Moves between points:
j217: ε>j201, λ>j69
j598: ε>j355, λ>j424
j554: ε>j862, λ>j217
j982: ε>j767, λ>j942
j100: ε>j964, λ>j401
j226: ε>j217, λ>j474
j242: ε>j436, λ>j762
j714: ε>j73, λ>j899
j964: ε>j767, λ>j767
j747: ε>j732, λ>j839
j488: ε>j436, λ>j643
j96: ε>j259, λ>j790
j862: ε>j437, λ>j201
j732: ε>j964, λ>j823
j693: ε>j424, λ>j767
j424: ε>j100, λ>j866
j73: ε>j520, λ>j554
j163: ε>j54, λ>j704
j520: ε>j839, λ>j862
j146: ε>j439, λ>j631
j643: ε>j598, λ>j693
j945: ε>j424, λ>j904
j899: ε>j554, λ>j226
j439: ε>j897, λ>j96
j767: ε>j866, λ>j882
j437: ε>j714, λ>j474
j61: ε>j882, λ>j474
j54: ε>j836, λ>j146
j866: ε>j401, λ>j747
j836: ε>j226, λ>j439
j790: ε>j762, λ>j643
j823: ε>j61, λ>j714
j882: ε>j747, λ>j520
j355: ε>j904, λ>j100
j839: ε>j823, λ>j437
j904: ε>j488, λ>j982
j201: ε>j474, λ>j54
j401: ε>j942, λ>j732
j69: ε>j54, λ>j217
j631: ε>j96, λ>j945
j897: ε>j69, λ>j201
j704: ε>j631, λ>j54
j474: ε>j899, λ>j882
j436: ε>j945, λ>j693
j942: ε>j643, λ>j964
j762: ε>j704, λ>j242
j259: ε>j163, λ>j762

The rows follow the links: the fewer symbols apart two points are, the more alike their rows tend to be.

Each row is also shifted at random along 4 hidden directions that mean nothing.

Name the point of each row.
-235 -61 -2 -25 -83 -29 66 -70 23 2 76 56 48 -24 -75 6 -123 -28 79 42 33 -128 30 59 137 99 -21 -31 90 195 116 54 -21 123 -105 60 36 88; point j73
88 39 78 72 -47 -17 46 -20 45 72 33 68 96 -58 78 24 7 -13 -181 6 -3 -44 84 54 -95 -61 -82 -1 -54 -57 54 43 19 -124 -12 -40 -6 -40; point j54
76 -14 -13 -61 -26 -17 -55 70 -73 -58 53 -15 7 9 5 32 10 120 37 -66 -13 45 33 28 22 64 25 -13 12 84 -18 72 -2 165 116 6 -61 25; point j823
37 -74 18 18 -9 43 -21 -1 -119 82 66 37 -48 63 131 84 -46 55 -131 21 38 -192 10 15 -91 75 -88 182 5 42 41 -29 54 104 67 -65 1 90; point j747
289 100 54 3 84 37 -42 68 -39 -120 0 -68 69 -60 -27 -92 121 40 18 -90 -50 252 -44 59 52 -165 90 -137 6 -68 -191 59 -50 -99 196 -48 -9 -102; point j631
-90 -5 -6 135 -19 -46 77 -21 -20 139 77 120 96 -13 -14 12 -60 -65 -12 80 -25 -358 125 11 -56 -17 -138 67 -98 -8 92 -20 92 -70 -71 -69 73 -6; point j836
18 32 15 -45 153 70 -9 -61 0 39 -58 -67 -155 40 16 -51 -32 -87 62 48 39 -156 -56 -95 -55 -22 -21 0 65 46 -102 -60 -23 -24 -87 -37 62 3; point j904
126 22 -57 18 26 63 -76 -5 6 111 -34 -66 -106 26 97 -47 115 36 -31 -37 32 -17 -80 -5 -77 55 33 102 -65 -65 2 -97 -5 10 -7 -58 -56 50; point j964
-123 16 103 -72 -82 -38 25 27 -9 -29 96 93 -5 -70 105 -15 -54 97 -151 -43 -79 259 -18 113 134 -11 -26 -98 51 -56 115 92 -90 57 150 64 -31 11; point j520
-219 43 98 15 -116 -28 65 -80 -2 111 0 197 31 -95 -66 82 -37 -75 -41 -62 48 6 120 -82 -178 63 0 -102 17 26 93 24 -59 15 -137 23 -24 12; point j897
154 154 57 -16 -19 19 34 -28 -7 67 58 57 61 -84 -18 -18 65 -29 -24 -72 -9 57 33 17 -117 -96 -38 -93 -47 -80 -62 42 -99 -46 29 -85 -45 -66; point j439
-136 28 -63 26 10 62 -71 -19 -38 39 -37 13 -86 -76 -8 -80 36 16 56 37 4 60 -75 -49 62 -5 30 29 -9 -98 -37 -98 39 -26 32 -28 36 3; point j982
260 73 -44 -132 20 35 3 1 248 -14 70 -58 -29 -8 87 -34 76 -12 -56 -1 -92 -45 -5 29 -48 41 -48 3 19 1 87 35 -162 36 -28 30 -112 -18; point j554
211 22 5 -134 108 93 -46 9 54 -150 -118 -99 -81 56 -50 9 77 37 80 30 -3 123 -95 -112 3 -108 111 -1 45 -9 -203 -4 -67 4 38 46 -21 -76; point j436
32 -13 27 -80 -37 33 12 -53 88 -19 47 40 13 -77 -8 -27 1 -31 20 41 -3 -47 43 -2 36 99 8 -25 72 158 63 34 -108 121 -35 67 -8 50; point j862
-179 -66 -45 73 -26 -36 -77 15 -71 12 -62 -34 -29 -30 40 -42 84 12 32 -104 37 159 -9 30 43 75 47 31 -33 -43 9 -84 109 -66 62 -8 21 59; point j401
61 1 49 -117 -14 -38 20 48 28 -20 109 31 44 -17 142 -1 -22 79 -145 -13 -158 68 14 122 74 -30 -142 -34 -13 -89 94 101 -65 69 150 -16 -66 -35; point j437
13 -93 -105 4 1 -43 -52 51 -87 -136 7 25 101 -12 -86 -15 19 119 127 80 -69 -61 144 -31 104 24 45 59 -68 69 -90 26 121 120 120 -5 58 19; point j61

Start, symbols taken left to right, then the point you end at.
Answers are names.
-15 22 17 -61 100 89 30 -49 -9 30 -55 -16 -123 75 -11 -8 -26 -25 6 77 20 -129 -100 -94 -33 -55 -24 -8 38 -35 -70 -40 -26 -12 -74 -29 24 -19
λ λ λ ε -> j866
-43 -20 -35 -13 -19 -40 37 14 19 -4 106 12 36 7 18 -22 -80 28 29 26 -68 -149 31 86 103 58 -91 23 -15 47 86 75 13 109 -5 3 30 46
λ λ ε ε -> j201
43 1 -26 -85 -43 -60 -25 18 33 -92 1 25 42 -4 -109 39 78 67 126 -39 -81 20 111 -72 -51 63 48 -35 -60 71 -18 87 -53 174 13 29 -60 -23
λ ε λ ε -> j823
96 46 -81 -24 -23 83 -113 -27 32 15 -48 -94 -100 -11 -88 -75 175 -15 187 -40 99 21 -80 -52 -49 60 132 48 7 39 -110 -114 -10 53 -64 -40 -31 51
λ ε λ ε -> j747
137 -37 -76 36 108 18 -84 -8 25 5 -58 -128 -71 71 58 -75 71 -49 46 -54 35 -88 -5 -49 -21 32 38 82 -5 73 -66 -95 82 -78 -66 -36 51 101
ε λ ε -> j866
-120 1 43 -18 -8 -25 -63 15 -115 66 -43 1 -102 14 92 39 29 32 -99 -123 70 142 -21 -28 -116 75 14 1 3 -44 7 -74 13 16 24 -38 -76 86
ε λ ε λ -> j767
50 -62 -18 -41 -24 41 -16 -26 -60 -79 60 11 44 -5 -99 -7 -43 27 123 0 88 -88 37 -38 44 113 69 46 76 282 -54 28 12 188 -4 22 50 114
ε ε ε λ -> j520
-128 -2 6 8 120 -30 27 -16 -39 72 -22 -75 -120 70 98 4 -113 -89 -70 -54 3 -159 -24 -40 -84 30 -142 -37 12 41 48 -32 31 -126 -128 -19 60 52
λ ε ε λ -> j882
47 -8 36 -30 200 58 3 78 1 -83 -20 -58 -45 24 157 -86 11 13 -161 77 -118 49 -65 20 83 -215 -95 12 -28 -165 -84 -16 43 -188 168 -66 77 -111
ε ε -> j100
45 76 50 91 2 45 35 -27 -78 59 56 60 99 -60 -53 -48 3 -40 19 3 42 -99 77 43 -10 -59 -5 -24 -14 54 -49 43 21 -92 -9 -95 40 -9
ε λ ε ε -> j163
-160 -149 -44 142 -38 24 -36 -15 -104 123 48 20 1 69 89 17 -112 15 -68 62 48 -287 33 38 36 119 -89 231 -69 35 106 -94 158 15 13 -82 76 145
ε λ ε -> j866
36 23 -84 36 1 -66 -19 -4 112 -22 -10 28 90 -48 -57 -8 57 -11 101 31 -108 -80 147 -59 -15 -7 -16 6 -101 18 19 40 47 28 -49 6 40 -25
λ λ ε ε -> j732
169 81 11 -73 7 13 -3 -18 213 33 1 31 15 -52 90 12 88 -51 -61 0 -67 33 66 -31 -130 -15 -34 28 -41 -61 82 -1 -108 -13 -38 4 -61 -72
λ ε -> j54
82 82 61 -45 -92 2 -1 -62 125 37 -32 85 23 -79 -79 83 108 -68 24 -94 64 110 100 -120 -214 69 78 -58 34 61 28 28 -111 55 -118 66 -73 -27
λ ε ε -> j474
125 -56 -168 46 51 -25 -39 -8 138 -86 45 -59 98 -8 -106 -66 34 -5 265 121 -61 -313 139 -38 125 63 -10 135 -63 205 -26 9 83 100 -99 15 106 31
λ λ -> j474
-1 -83 7 12 16 20 -26 49 -78 9 40 66 21 31 97 15 -27 109 -65 91 -64 -167 65 18 53 -19 -100 191 -62 -7 47 6 82 74 117 -68 63 9
λ λ ε ε -> j714
61 29 3 -44 18 49 -97 -3 -27 82 -29 -19 -128 7 137 -11 98 55 -76 -20 -22 53 -75 -4 -68 -4 15 65 -50 -167 -22 -68 -25 0 63 -50 -59 23
ε ε λ λ -> j823
